Below are the code and all the weights of a small trained network. Each question names an input and a class and asks about switching units off, where a switched-off unit gives its printed mean instead of its output.

import numpy as np


def w(rows, s, z=0):
    codes = np.array(rows[::2]) - 128.0
    scale = np.full(codes.shape[1], s)
    scale[-1] = z or s
    return codes * scale


def f(y):
    return np.maximum(y, 0)


def log_softmax(a):
    a = a - a.max(-1, keepdims=True)
    return a - np.log(np.exp(a).sum(-1, keepdims=True))


def net(x, mask):
    res = np.array(x, float).reshape(1, 4) / 4 @ E
    y = f(res @ A[0][:, :-1].T + A[0][:, -1])
    res = res + np.where(mask, y, B[0][:, -1]) @ B[0][:, :-1]
    return log_softmax(res[-1] @ U[:, :-1].T + U[:, -1])


A, B = {}, {}
E = w([
[125,127,130,127,126,121,132,128],'x0',
[130,167,138,5,195,132,123,132],'x1',
[238,152,130,128,118,144,236,125],'x2',
[121,156,217,132,100,187,115,248],'x3',
],0.014)
A[0] = w([
[77,135,180,137,112,164,83,180,191],'neuron 0',
[152,155,191,138,94,177,148,188,135],'neuron 1',
[131,175,139,12,197,127,120,134,165],'neuron 2',
[251,155,128,130,119,138,243,130,160],'neuron 3',
[171,123,74,132,139,95,174,70,175],'neuron 4',
[138,163,167,94,140,153,134,167,112],'neuron 5',
[92,93,102,150,126,112,102,108,255],'neuron 6',
[121,142,103,55,196,107,118,105,131],'neuron 7',
[101,102,75,125,147,87,109,80,212],'neuron 8',
],0.012,0.0067)
B[0] = w([
[82,149,152,135,103,128,80,142,204],'neuron 0',
[152,151,178,149,111,121,141,181,208],'neuron 1',
[122,134,161,2,190,146,121,116,220],'neuron 2',
[223,141,124,139,106,175,190,110,253],'neuron 3',
[139,123,76,126,109,150,144,86,209],'neuron 4',
[122,157,159,105,141,141,133,149,173],'neuron 5',
[113,91,93,150,130,83,110,146,197],'neuron 6',
[136,118,136,76,177,131,118,98,196],'neuron 7',
[152,77,90,140,155,84,140,132,210],'neuron 8',
],0.014,0.021)
U = w([
[95,63,55,228,126,40,117,145,233],'0',
[166,105,52,209,27,165,176,57,183],'1',
[37,149,155,216,15,108,62,185,212],'2',
[178,164,176,252,56,159,174,185,105],'3',
[97,72,119,82,214,73,97,102,99],'4',
[165,150,91,81,158,210,173,36,64],'5',
[1,194,173,81,142,170,65,144,122],'6',
[170,192,182,82,152,176,190,187,2],'7',
],0.0065,0.0031)

Each question gives the input, the list of numbers given to net, and the class t.
The units are the neurons (one row each of A and B). Each row of codes is followed by its name. A weight is (code - 128) times the scale printed after its matrix; where a second scale follows, it is the last column's (A, B and U).
mask holds one flag per neuron, in row order. A switched-off neuron (its flag False) gives its mean, the last column of its row in B, instead of its output. The means were averaged over made-up inputs and are rounded, as every weight is.
A unit's drop is (log p(t) with every unit on - log p(t) with that unit switched off) / (log p(t) with every unit on - log p(t) with every unit switched off).
The circuit of an input: a set's keep is (log p(t) with only the set's units on - log p(t) with every unit switched off) / (log p(t) with every unit on - log p(t) with every unit switched off). Starting from all 9 units, units are removed one at a time, each time the one whose removal leaves the highest keep (on an exact tie, the one counted first), for as long as the keep stays at least 0.8.
units of the circuit, in order: the units of the circuit, biggest drop first
most important unit: the unit with the biggest drop
k most important neurons: the k neurons with the biggest drops, biggest first
drop when u is switched off: that unit's drop, to one decimal
input [7,-3,7,2], class 3: units of the circuit, in order => neuron 2
input [-3,-4,1,0], class 1: 2 most important neurons => neuron 2; neuron 1
input [-8,-2,-6,1], class 2: units of the circuit, in order => neuron 0; neuron 2
input [-7,-3,1,5], class 3: 2 most important neurons => neuron 2; neuron 1
input [-6,-4,-8,2], class 2: units of the circuit, in order => neuron 0; neuron 2
input [5,-6,0,-1], class 0: units of the circuit, in order => neuron 3; neuron 2
input [1,0,1,6], class 3: 3 most important neurons => neuron 2; neuron 1; neuron 7
input [0,-2,-2,3], class 2: units of the circuit, in order => neuron 2; neuron 3
input [5,1,-2,-7], class 4: 2 most important neurons => neuron 7; neuron 3
input [4,-2,-2,-3], class 0: 2 most important neurons => neuron 3; neuron 2
input [1,0,7,-2], class 1: 2 most important neurons => neuron 2; neuron 7
input [1,-2,-1,-5], class 0: 2 most important neurons => neuron 3; neuron 2
input [-3,-4,-1,6], class 2: 2 most important neurons => neuron 3; neuron 0
input [-8,-5,-3,-2], class 0: 2 most important neurons => neuron 3; neuron 2
input [-7,-7,-2,-1], class 0: most important unit => neuron 3
input [6,5,0,-1], class 4: drop when neuron 4 is switched off => 0.1
input [-5,2,-2,8], class 6: drop when neuron 0 is switched off => 0.3
input [-7,-3,3,6], class 3: drop when neuron 2 is switched off => 0.3
input [8,-8,0,3], class 2: drop when neuron 3 is switched off => 0.6
input [0,-1,-6,-4], class 0: most important neuron => neuron 2
input [2,6,0,-8], class 4: 2 most important neurons => neuron 3; neuron 8
